Below is a small trained network, with its code and all its weights. Each question gives an input and a class and asks what happens when units are switched off, that is, made to give their printed mean instead of their output.

import numpy as np


def w(rows, s, z=0):
    codes = np.array(rows[::2]) - 128.0
    scale = np.full(codes.shape[1], s)
    scale[-1] = z or s
    return codes * scale


def f(y):
    return np.maximum(y, 0)


def log_softmax(a):
    a = a - a.max(-1, keepdims=True)
    return a - np.log(np.exp(a).sum(-1, keepdims=True))


def net(x, mask):
    res = np.array(x, float).reshape(1, 2) / 4 @ E
    y = f(res @ A[0][:, :-1].T + A[0][:, -1])
    res = res + np.where(mask, y, B[0][:, -1]) @ B[0][:, :-1]
    return log_softmax(res[-1] @ U[:, :-1].T + U[:, -1])


A, B = {}, {}
E = w([
[26,157,65,255,150,74,8],'x0',
[44,29,59,129,21,70,247],'x1',
],0.0096)
A[0] = w([
[162,164,148,111,168,134,103,109],'neuron 1',
[78,88,122,84,60,48,190,118],'neuron 2',
[192,157,135,83,142,149,90,92],'neuron 3',
[47,167,84,215,206,66,49,82],'neuron 4',
[136,139,140,51,120,172,119,143],'neuron 5',
[115,169,142,111,144,146,43,96],'neuron 6',
[115,89,81,190,145,80,68,196],'neuron 7',
[72,119,100,179,88,103,159,100],'neuron 8',
[109,103,62,133,113,120,185,94],'neuron 9',
[169,165,149,124,196,144,98,90],'neuron 10',
[216,144,159,82,151,157,200,96],'neuron 11',
[171,92,222,83,154,135,199,136],'neuron 12',
[135,145,181,149,190,146,104,121],'neuron 13',
[159,100,175,175,238,136,128,249],'neuron 14',
[168,115,146,156,167,114,163,199],'neuron 15',
[174,90,119,80,184,170,188,205],'neuron 16',
[142,176,188,115,123,125,108,103],'neuron 17',
[197,95,168,42,129,166,172,73],'neuron 18',
[65,147,106,108,61,35,200,123],'neuron 19',
[120,249,140,92,153,133,110,117],'neuron 20',
],0.012,0.019)
B[0] = w([
[177,164,156,56,94,92,97,168],'neuron 1',
[196,177,141,74,166,90,108,206],'neuron 2',
[135,130,118,60,140,50,78,167],'neuron 3',
[3,20,68,74,106,65,89,224],'neuron 4',
[93,132,96,126,118,149,144,176],'neuron 5',
[149,91,211,30,143,61,56,172],'neuron 6',
[73,150,49,191,64,162,209,230],'neuron 7',
[161,160,145,53,107,45,33,173],'neuron 8',
[189,136,182,96,125,62,5,165],'neuron 9',
[163,123,148,76,132,99,51,175],'neuron 10',
[64,72,101,71,102,122,125,195],'neuron 11',
[46,69,87,115,78,123,145,208],'neuron 12',
[202,109,131,90,100,113,92,177],'neuron 13',
[184,206,83,160,104,152,225,254],'neuron 14',
[148,173,92,157,116,140,212,196],'neuron 15',
[123,133,76,136,81,154,214,227],'neuron 16',
[210,131,170,61,129,63,2,155],'neuron 17',
[35,4,113,59,121,101,23,191],'neuron 18',
[190,200,172,100,118,99,112,201],'neuron 19',
[177,159,135,102,147,95,94,178],'neuron 20',
],0.0096,0.02)
U = w([
[29,47,93,117,109,123,115,78],'0',
[252,165,202,84,127,89,83,91],'1',
[172,199,76,193,105,184,219,254],'2',
[148,97,171,146,166,157,119,110],'3',
[112,117,141,149,150,179,115,100],'4',
],0.016,0.01)

Each question gives the input, the list of numbers given to net, and the class t.
The units are the neurons (one row each of A and B). Each row of codes is followed by its name. A weight is (code - 128) times the scale printed after its matrix; where a second scale follows, it is the last column's (A, B and U).
mask holds one flag per neuron, in row order. A switched-off neuron (its flag False) gives its mean, the last column of its row in B, instead of its output. The means were averaged over made-up inputs and are rounded, as every weight is.
A unit's drop is (log p(t) with every unit on - log p(t) with that unit switched off) / (log p(t) with every unit on - log p(t) with every unit switched off).
unit that matters most: the unit with the biggest drop
k most important neurons: the k neurons with the biggest drops, biggest first
drop of u: that unit's drop, to one decimal
input [3,-2], class 2: unit that matters most => neuron 18
input [-8,-8], class 0: 2 most important neurons => neuron 18; neuron 12
input [-4,5], class 1: 2 most important neurons => neuron 4; neuron 2
input [-4,-3], class 0: 2 most important neurons => neuron 18; neuron 11
input [-3,4], class 1: 4 most important neurons => neuron 7; neuron 4; neuron 14; neuron 2
input [-5,-5], class 0: 3 most important neurons => neuron 12; neuron 18; neuron 11
input [-3,-3], class 2: 2 most important neurons => neuron 4; neuron 14
input [-3,3], class 2: 2 most important neurons => neuron 4; neuron 6
input [5,6], class 1: 3 most important neurons => neuron 19; neuron 8; neuron 2
input [0,-2], class 2: drop of neuron 13 => 0.0
input [-1,3], class 2: drop of neuron 6 => 0.1
input [-2,2], class 2: drop of neuron 4 => 0.1
input [-5,0], class 0: drop of neuron 18 => 0.2
input [-3,-2], class 2: unit that matters most => neuron 4
